Below are the code and all the weights of a small trained network. Each question names an input and a target symbol and asks about switching units off, where a switched-off unit gives its printed mean instead of its output.

import numpy as np


def w(rows, s, z=0):
    codes = np.array(rows[::2]) - 128.0
    scale = np.full(codes.shape[1], s)
    scale[-1] = z or s
    return codes * scale


def f(y):
    return y / 2 * (1 + np.tanh(0.7978845608 * (y + 0.044715 * y**3)))


def softmax(a):
    e = np.exp(a - a.max(-1, keepdims=True))
    return e / e.sum(-1, keepdims=True)


def log_softmax(a):
    a = a - a.max(-1, keepdims=True)
    return a - np.log(np.exp(a).sum(-1, keepdims=True))


def net(x, mask):
    ids = ['ΓΛΞΣΩαβδεηθπτφ'.index(c) for c in x.split()]
    T = len(ids)
    res = E[ids] + P[:T]
    u = 0
    for l in range(2):
        q, k, v = (res @ M[l].T for M in (Q, K, V))
        z = softmax(np.where(np.tri(T) > 0, q @ k.T / 3**0.5, -1e9)) @ v
        res = res + np.where(mask[u], z, O[l][:, -1]) @ O[l][:, :-1]
        u += 1
        y = f(res @ A[l][:, :-1].T + A[l][:, -1])
        res = res + np.where(mask[u : u + 12], y, B[l][:, -1]) @ B[l][:, :-1]
        u += 12
    return log_softmax(res[-1] @ U[:, :-1].T + U[:, -1])


Q, K, V, O, A, B = {}, {}, {}, {}, {}, {}
E = w([
[163,150,117,186,123,160,148,117,159],'Γ',
[94,124,105,166,161,93,132,136,159],'Λ',
[143,134,116,174,124,207,114,140,109],'Ξ',
[115,160,114,123,174,126,151,151,129],'Σ',
[120,118,152,129,114,152,136,151,133],'Ω',
[111,127,117,122,121,104,150,93,174],'α',
[99,161,143,156,119,146,157,108,192],'β',
[140,166,101,112,173,96,169,107,153],'δ',
[92,87,83,207,151,138,104,117,122],'ε',
[87,101,120,254,114,194,93,137,142],'η',
[142,104,114,184,105,133,129,107,157],'θ',
[141,135,118,125,127,164,136,101,131],'π',
[109,140,106,161,158,154,136,113,123],'τ',
[66,137,127,119,158,137,144,113,133],'φ',
],0.022)
P = w([
[134,136,67,93,139,161,135,160,161],'0',
[91,202,94,153,116,98,86,117,88],'1',
[152,102,175,96,155,121,97,113,99],'2',
[128,102,83,136,112,147,211,171,145],'3',
[97,195,93,153,123,101,99,115,83],'4',
[155,103,179,91,163,116,82,107,107],'5',
[114,100,71,153,88,164,254,186,122],'6',
[87,189,84,156,118,109,114,121,78],'7',
[157,101,181,86,169,115,65,103,113],'8',
],0.017)
Q[0] = w([
[116,75,150,105,133,160,80,130,106],'L0H1',
[109,238,2,186,56,148,177,183,117],'L0H1',
[161,58,174,153,165,116,112,126,198],'L0H1',
],0.05)
K[0] = w([
[93,99,133,95,109,179,23,146,105],'L0H1',
[89,65,45,132,60,173,254,190,123],'L0H1',
[183,158,185,171,174,101,70,94,213],'L0H1',
],0.038)
V[0] = w([
[122,110,90,115,106,119,121,88,123],'L0H1',
[104,154,120,221,96,102,86,177,228],'L0H1',
[165,225,234,136,179,195,139,255,130],'L0H1',
],0.0087)
O[0] = w([
[107,124,106,111,91,123,81,153,122,119],'L0H1',
[133,147,51,20,181,229,139,53,206,253],'L0H1',
[203,107,197,170,253,101,210,79,182,123],'L0H1',
],0.0044,0.003)
A[0] = w([
[162,123,191,87,153,149,136,144,70,63],'L0N1',
[157,197,147,171,66,130,119,103,118,72],'L0N2',
[95,174,103,153,82,96,93,118,96,3],'L0N3',
[230,104,181,102,74,117,102,125,123,74],'L0N4',
[118,183,171,172,140,138,112,116,74,89],'L0N5',
[243,70,99,65,61,172,131,141,115,158],'L0N6',
[93,72,104,55,143,103,125,253,158,54],'L0N7',
[98,87,174,53,150,58,153,121,106,72],'L0N8',
[160,150,123,81,81,114,154,213,184,179],'L0N9',
[88,107,226,55,86,134,130,79,96,45],'L0N10',
[118,98,225,115,133,89,128,85,70,58],'L0N11',
[89,99,201,63,140,165,141,179,142,129],'L0N12',
],0.012,0.0048)
B[0] = w([
[249,139,154,57,100,244,140,139,76,166],'L0N1',
[88,125,115,107,157,107,132,127,109,169],'L0N2',
[172,160,138,43,132,138,145,166,94,215],'L0N3',
[122,76,187,139,87,103,176,135,92,158],'L0N4',
[158,111,121,106,117,78,139,91,165,253],'L0N5',
[78,190,150,179,106,111,127,110,108,208],'L0N6',
[121,141,182,115,170,135,114,203,188,152],'L0N7',
[175,175,144,121,110,53,132,180,136,162],'L0N8',
[108,90,63,89,92,156,124,97,146,197],'L0N9',
[59,205,206,90,149,155,200,107,99,147],'L0N10',
[113,160,114,94,147,160,85,91,141,218],'L0N11',
[77,159,112,154,94,159,73,173,159,144],'L0N12',
],0.018,0.0033)
Q[1] = w([
[142,160,186,165,118,149,201,101,114],'L1H1',
[62,179,43,116,119,92,192,136,132],'L1H1',
[123,143,4,122,167,152,179,117,123],'L1H1',
],0.046)
K[1] = w([
[203,182,150,105,98,160,171,119,114],'L1H1',
[72,163,109,136,98,133,253,177,118],'L1H1',
[141,67,71,195,133,195,202,177,110],'L1H1',
],0.04)
V[1] = w([
[155,172,105,159,237,140,215,108,35],'L1H1',
[166,177,88,125,24,116,150,37,177],'L1H1',
[142,207,119,254,112,133,72,145,69],'L1H1',
],0.0094)
O[1] = w([
[76,118,146,40,88,97,54,56,174,127],'L1H1',
[138,118,230,92,254,152,122,194,136,255],'L1H1',
[248,86,21,53,146,88,125,123,205,100],'L1H1',
],0.0043,0.0075)
A[1] = w([
[165,81,143,136,131,9,124,165,127,106],'L1N1',
[130,70,141,211,171,121,170,86,111,169],'L1N2',
[127,143,123,116,98,40,162,134,90,152],'L1N3',
[134,85,132,172,169,60,78,138,193,60],'L1N4',
[112,149,58,118,74,154,151,153,128,1],'L1N5',
[105,99,101,149,98,14,98,83,117,136],'L1N6',
[138,149,74,107,108,173,173,145,133,186],'L1N7',
[137,126,62,122,125,138,114,106,166,124],'L1N8',
[179,79,125,172,128,77,152,93,41,125],'L1N9',
[105,103,147,132,164,37,61,110,97,204],'L1N10',
[164,112,222,149,102,133,114,128,203,60],'L1N11',
[113,152,147,184,61,95,151,72,57,29],'L1N12',
],0.014,0.0077)
B[1] = w([
[67,81,237,107,213,42,201,167,134,156],'L1N1',
[146,198,86,47,72,58,121,98,120,189],'L1N2',
[119,47,133,114,48,196,93,137,120,181],'L1N3',
[124,50,204,113,85,136,81,37,36,148],'L1N4',
[149,162,168,37,140,133,154,38,142,179],'L1N5',
[203,154,156,243,118,87,9,168,143,174],'L1N6',
[116,84,95,191,142,59,92,144,102,248],'L1N7',
[49,119,182,128,139,145,147,171,123,205],'L1N8',
[143,128,88,143,94,171,148,135,143,157],'L1N9',
[148,184,107,101,91,214,168,140,196,205],'L1N10',
[91,84,47,179,148,87,139,159,90,173],'L1N11',
[165,112,177,164,219,126,214,102,92,164],'L1N12',
],0.014,0.012)
U = w([
[109,126,49,171,80,48,188,109,157,154],'Γ',
[130,118,162,170,154,93,77,113,134,86],'Λ',
[169,10,56,197,130,159,132,102,121,103],'Ξ',
[200,126,78,126,228,70,57,155,109,110],'Σ',
[84,155,114,173,103,112,105,212,27,14],'Ω',
[67,143,127,170,62,202,177,130,111,55],'α',
[17,118,60,229,170,109,123,100,181,253],'β',
[158,102,120,118,133,104,165,190,159,109],'δ',
[129,131,73,170,67,140,61,182,160,118],'ε',
[104,97,94,112,101,95,90,60,88,120],'η',
[176,170,125,204,133,97,144,117,148,105],'θ',
[124,133,134,171,192,126,137,85,69,66],'π',
[193,106,79,108,235,192,85,26,204,188],'τ',
[99,254,140,121,140,82,93,146,83,59],'φ',
],0.0047,0.0059)

Each question gives the input, a string of symbols that net reads in full, and the target symbol t.
The units are the heads (3 rows each of Q, K, V and O) and the neurons (one row each of A and B). Each row of codes is followed by its name. A weight is (code - 128) times the scale printed after its matrix; where a second scale follows, it is the last column's (O, A, B and U).
mask holds one flag per unit, layer by layer, with each layer's heads first. A switched-off unit (its flag False) gives its mean, the last column of its rows in O or B, instead of its output. The means were averaged over made-up inputs and are rounded, as every weight is.
A unit's drop is (log p(t) with every unit on - log p(t) with that unit switched off) / (log p(t) with every unit on - log p(t) with every unit switched off).
The circuit of an input: a set's keep is (log p(t) with only the set's units on - log p(t) with every unit switched off) / (log p(t) with every unit on - log p(t) with every unit switched off). Starting from the 12 units with the biggest drops (on a tie, the unit counted first), units are removed one at a time, each time the one whose removal leaves the highest keep (on an exact tie, the one counted first), for as long as the keep stays at least 0.8.
circuit, biggest first: the units of the circuit, biggest drop first
unit that matters most: the unit with the biggest drop
k most important neurons: the k neurons with the biggest drops, biggest first
top k neurons in layer l: the k neurons of layer l with the biggest drops, biggest first
input α α η θ η α τ Ω, target ε: unit that matters most => L1H1
input α τ Γ δ β ε Ω, target β: circuit, biggest first => L1N7, L0N12, L1N2
input δ η η Σ Σ Ξ Σ π, target θ: 2 most important neurons => L1N12, L1N6
input τ δ θ ε τ, target η: 4 most important neurons => L0N3, L1N5, L0N7, L1N3
input τ η τ δ δ τ δ θ β, target β: circuit, biggest first => L1N11, L0N12, L0N3
input δ α π θ, target β: top 3 neurons in layer 0 => L0N6, L0N4, L0N5
input π Ξ θ π α θ Ξ τ, target Λ: 4 most important neurons => L0N5, L0N6, L1N6, L1N4
input τ η α Λ δ π, target π: circuit, biggest first => L0N4, L0N10, L1N12, L0H1
input Σ Ξ α, target α: 2 most important neurons => L0N10, L1N3
input η θ Γ Ξ Σ Λ, target Λ: 3 most important neurons => L1N4, L1N1, L1N6
input Ω Λ ε Σ ε φ π, target β: circuit, biggest first => L0N6, L1N7
input π ε π Ξ φ τ Ω τ, target Γ: top 2 neurons in layer 1 => L1N2, L1N9
input δ ε η Ξ, target β: top 2 neurons in layer 1 => L1N8, L1N7
input ε Σ Ξ β τ α ε δ, target η: 2 most important neurons => L1N5, L0N3
input θ Γ π β τ Γ τ Ξ, target ε: unit that matters most => L0N5
input η φ Ω θ θ, target Σ: top 3 neurons in layer 0 => L0N6, L0N3, L0N9
input π τ Λ Λ η Ξ Ξ ε, target Λ: 3 most important neurons => L0N6, L1N6, L1N4
input Σ η Ω θ τ, target Σ: top 3 neurons in layer 0 => L0N6, L0N3, L0N9
input δ Ω Ξ δ α, target α: 2 most important neurons => L0N9, L0N3
input Ξ η η π τ α η θ, target β: top 2 neurons in layer 1 => L1N8, L1N2
input δ α π Ω Γ θ Ξ θ Γ, target Γ: unit that matters most => L0N4
input π Σ Ξ Σ Ω Γ φ α, target Ξ: 3 most important neurons => L1N3, L0N7, L0N3
input Λ θ θ δ τ, target α: top 2 neurons in layer 1 => L1N3, L1N10
input η θ Σ τ η Ξ τ φ π, target π: 2 most important neurons => L0N4, L0N10
input δ η β Γ η α Σ, target β: top 2 neurons in layer 0 => L0N7, L0N5
input τ τ π ε Σ, target η: 2 most important neurons => L1N5, L0N3
